[12.4 40.9  0.4 36.2 34.8 33.7] ⇒ 34.8
[  3.7 -32.7  32.3  41.9  46.4   8.3] ⇒ 46.4
[  6.2   0.0  21.1 -48.1  -1.8  38.0] ⇒ -1.8
[-19.1 -11.3  -1.4  37.8 -43.7 -25.2] ⇒ -43.7
[  5.7   0.6 -24.9 -21.5   1.8  44.6] ⇒ 1.8
[-39.9 -44.3   1.3 -51.4 -29.1 -14.2] ⇒ -29.1
---
[[-23.8   6.3   2.4 -11.1 -21.1 -13.1]
 [ -0.7 -14.1 -31.0  15.3 -19.5   0.5]
 [  8.3  -0.3  -6.8   2.2 -18.1  -7.1]
 [  0.6 -37.7  -0.1  20.1  -7.2  33.9]
 [-13.0 -33.4  -7.7  15.6  -4.8  47.0]
 [ 16.0  -9.2 -18.6  25.8  -8.9   4.8]
 [ 10.6   3.1 -12.2  -1.9 -14.2  -3.2]
 [  8.4   3.1  -3.1  -1.8 -12.1  -2.3]
 [-34.7   5.0   7.1 -14.3  -8.8  -6.1]
 [ 15.6 -11.6 -15.0  24.6  -8.9   0.9]
 [  3.2  -8.6 -15.8  24.6 -19.9  10.2]
 [  1.6 -12.6 -34.1  18.0 -18.3   1.6]] Out: 3.2

[[-10.8   3.9 -24.3  40.6 -33.1  21.1  12.7 -27.5 -14.6 -17.7  -7.0  20.3
   -7.6  36.1  19.4]
 [ 25.3  16.5 -10.0  18.6 -26.8  21.7   1.7 -28.4  24.4   0.8  31.1 -11.4
  -32.0  21.1  18.1]
 [-12.7 -37.1  -5.6 -28.3  23.8 -36.2   1.7  16.3 -25.1  -5.6 -26.4  28.8
   41.0 -32.0 -30.8]
 [-23.3 -33.8  -7.2 -24.4  21.7 -33.9  11.3  15.4 -25.5   0.3 -28.1  23.1
   37.5 -28.8 -27.7]
 [ -6.8  -1.1 -26.8  38.6 -33.3  17.9   7.5 -31.3 -13.3 -14.9  -3.7  17.5
   -7.9  32.3  15.7]
 [-24.5  -3.5 -23.1  34.8 -23.8  12.2  19.9 -17.0 -26.4 -19.9 -21.1  29.4
    6.0  29.3  12.5]
 [ 33.7 -15.8  -4.9 -26.1   6.6 -18.0 -28.9 -16.3  20.4  28.3  40.0 -22.0
   -9.4 -27.5 -18.6]] Out: -24.5

[[ -2.4   1.7 -11.3  12.8  -3.4 -32.3  -4.4   3.4  10.5  39.6  56.8  20.2
  -15.2  23.2]
 [  9.4  -4.5  -0.2 -11.8  -2.7  -5.1   2.6  17.0  20.5  -7.8   8.9  -9.7
   -0.5   3.1]
 [ 14.9   2.4   1.5   4.9  -8.6  -0.3  -2.1   3.0  11.1   7.1  10.9  -3.5
   -2.5  10.8]
 [-12.4  -2.7  -9.3   1.3  -6.8 -24.7   3.1   1.2  10.8  19.8  27.7  17.0
  -19.3  16.8]
 [ 31.1   8.5   2.0  20.6  -4.1  15.1 -15.2  -8.9  -1.0  13.7  -1.1  -5.9
    2.5  10.0]] Out: -12.4

[[-36.3 -31.1  -1.1  14.6  19.3   2.4   0.6  25.5]
 [-23.6   8.7 -21.9   3.7  12.3 -19.7   5.6  19.8]
 [-32.4  -2.0 -19.6   8.2  16.8 -16.9   5.0  25.2]
 [-30.9  -5.7 -16.5   8.4  16.1 -13.5   4.3  23.6]
 [ -4.6  -5.9   1.4   2.4   2.7   1.6  -0.6   2.7]
 [ 24.0  18.6   2.1  -9.3 -13.1  -0.2  -0.7 -16.8]
 [ 21.3  28.2  -7.1 -10.4 -11.4  -9.0   1.5 -13.4]
 [ -4.6 -15.8   8.0   3.9   3.0   8.9  -1.7   2.5]
 [-13.1  -3.6  -5.3   4.0   6.8  -4.2   1.7   9.6]
 [-55.0  -5.0 -32.6  14.4  28.6 -28.2   8.6  42.6]
 [ 30.0  15.0   8.6 -10.1 -15.9   6.2  -2.4 -21.9]
 [-31.8 -22.2  -4.7  11.8  17.5  -1.9   1.6  23.1]] Out: 30.0

[[ 21.0  28.1  15.5   9.7  -5.4 -21.2 -33.9 -20.3 -18.0 -16.0   0.2  14.9]
 [ -2.4   8.5  25.6  37.7  29.8  15.0  -9.3  -6.8 -22.0 -24.9  -9.3   0.4]
 [ 11.5   3.5  -8.2 -16.1 -11.3  -3.1   9.9   8.2  12.3  13.3  -5.9  -4.8]
 [-15.1 -18.8  -9.8  -3.5  10.1  20.1  18.2  15.9 -12.9 -20.0 -20.0  -5.4]
 [ 19.8  32.5  31.6  32.2  11.8 -12.9 -35.4 -24.5 -21.1 -19.4   0.6  12.6]
 [-23.5 -21.8  -0.8  14.9  27.8  33.3  16.8  15.6 -29.3 -40.8 -29.3
   -4.9]] Out: 19.8
